Below are the code and all the weights of a small trained network. Each question names an input and a target symbol and asks about switching units off, where a switched-off unit gives its printed mean instead of its output.

import numpy as np


def w(rows, s, z=0):
    codes = np.array(rows[::2]) - 128.0
    scale = np.full(codes.shape[1], s)
    scale[-1] = z or s
    return codes * scale


def f(y):
    return np.maximum(y, 0)


def softmax(a):
    e = np.exp(a - a.max(-1, keepdims=True))
    return e / e.sum(-1, keepdims=True)


def log_softmax(a):
    a = a - a.max(-1, keepdims=True)
    return a - np.log(np.exp(a).sum(-1, keepdims=True))


def net(x, mask):
    ids = ['ΞΦΩαβεζλμπσ'.index(c) for c in x.split()]
    T = len(ids)
    res = E[ids] + P[:T]
    q, k, v = (res @ M[0].T for M in (Q, K, V))
    z = softmax(np.where(np.tri(T) > 0, q @ k.T / 3**0.5, -1e9)) @ v
    res = res + np.where(mask[0], z, O[0][:, -1]) @ O[0][:, :-1]
    y = f(res @ A[0][:, :-1].T + A[0][:, -1])
    res = res + np.where(mask[1:9], y, B[0][:, -1]) @ B[0][:, :-1]
    return log_softmax(res[-1] @ U[:, :-1].T + U[:, -1])


Q, K, V, O, A, B = {}, {}, {}, {}, {}, {}
E = w([
[143,205,243,167],'Ξ',
[28,173,116,159],'Φ',
[181,157,107,180],'Ω',
[190,70,244,158],'α',
[82,138,131,211],'β',
[101,139,13,98],'ε',
[161,208,249,113],'ζ',
[68,40,142,184],'λ',
[202,106,106,92],'μ',
[197,254,119,63],'π',
[112,41,32,174],'σ',
],0.0081)
P = w([
[96,99,182,129],'0',
[200,186,143,227],'1',
[115,104,53,66],'2',
[61,81,255,112],'3',
[153,229,159,204],'4',
[109,107,56,69],'5',
],0.008)
Q[0] = w([
[104,90,137,109],'head 0',
[226,151,100,102],'head 0',
[96,118,254,34],'head 0',
],0.009)
K[0] = w([
[171,133,76,142],'head 0',
[107,154,233,170],'head 0',
[255,189,114,76],'head 0',
],0.0091)
V[0] = w([
[255,142,155,146],'head 0',
[172,89,101,76],'head 0',
[161,230,83,82],'head 0',
],0.0062)
O[0] = w([
[253,148,210,89,181],'head 0',
[82,70,221,36,3],'head 0',
[83,212,151,63,98],'head 0',
],0.0047,0.0011)
A[0] = w([
[173,130,52,98,104],'neuron 0',
[189,164,190,130,1],'neuron 1',
[96,114,208,195,169],'neuron 2',
[78,170,79,29,30],'neuron 3',
[133,161,169,33,225],'neuron 4',
[113,89,149,67,255],'neuron 5',
[164,10,96,79,133],'neuron 6',
[87,71,96,153,129],'neuron 7',
],0.012,0.0026)
B[0] = w([
[178,128,61,179,180],'neuron 0',
[59,103,74,161,207],'neuron 1',
[185,112,48,110,254],'neuron 2',
[117,120,95,7,187],'neuron 3',
[139,168,188,144,233],'neuron 4',
[94,82,188,84,205],'neuron 5',
[153,4,154,149,189],'neuron 6',
[59,160,149,192,187],'neuron 7',
],0.012,0.0047)
U = w([
[240,171,66,218,254],'Ξ',
[36,186,92,223,174],'Φ',
[221,173,79,52,134],'Ω',
[222,51,89,87,32],'α',
[120,90,45,86,30],'β',
[3,131,68,54,57],'ε',
[130,164,198,141,176],'ζ',
[90,56,96,157,42],'λ',
[179,76,223,104,119],'μ',
[112,176,245,80,195],'π',
[44,79,191,175,90],'σ',
],0.0069,0.0034)

Each question gives the input, a string of symbols that net reads in full, and the target symbol t.
The units are the heads (3 rows each of Q, K, V and O) and the neurons (one row each of A and B). Each row of codes is followed by its name. A weight is (code - 128) times the scale printed after its matrix; where a second scale follows, it is the last column's (O, A, B and U).
mask holds one flag per unit, heads first, then neurons. A switched-off unit (its flag False) gives its mean, the last column of its rows in O or B, instead of its output. The means were averaged over made-up inputs and are rounded, as every weight is.
A unit's drop is (log p(t) with every unit on - log p(t) with that unit switched off) / (log p(t) with every unit on - log p(t) with every unit switched off).
The circuit of an input: a set's keep is (log p(t) with only the set's units on - log p(t) with every unit switched off) / (log p(t) with every unit on - log p(t) with every unit switched off). Starting from all 9 units, units are removed one at a time, each time the one whose removal leaves the highest keep (on an exact tie, the one counted first), for as long as the keep stays at least 0.8.
units of the circuit, in order: the units of the circuit, biggest drop first
k most important neurons: the k neurons with the biggest drops, biggest first
drop of u: that unit's drop, to one decimal
input μ π α, target μ: 2 most important neurons : neuron 6; neuron 5
input Φ π ζ, target π: most important neuron : neuron 4
input Ξ Φ λ ζ Φ λ, target σ: units of the circuit, in order : neuron 7; neuron 6; neuron 2
input Ω λ Φ ε Φ ζ, target π: units of the circuit, in order : neuron 2; neuron 4; neuron 0
input Ξ π π π, target π: units of the circuit, in order : neuron 4; head 0
input λ μ σ, target λ: 2 most important neurons : neuron 6; neuron 7
input π Φ μ π, target π: units of the circuit, in order : neuron 4; head 0; neuron 5
input β π π Φ, target π: units of the circuit, in order : head 0; neuron 4
input Φ λ β, target Φ: 2 most important neurons : neuron 7; neuron 2
input ζ Ω π Φ, target π: drop of neuron 5 : 0.2
input λ Φ λ, target σ: drop of neuron 0 : 0.0
input Φ λ π Φ μ α, target μ: drop of neuron 4 : 0.0
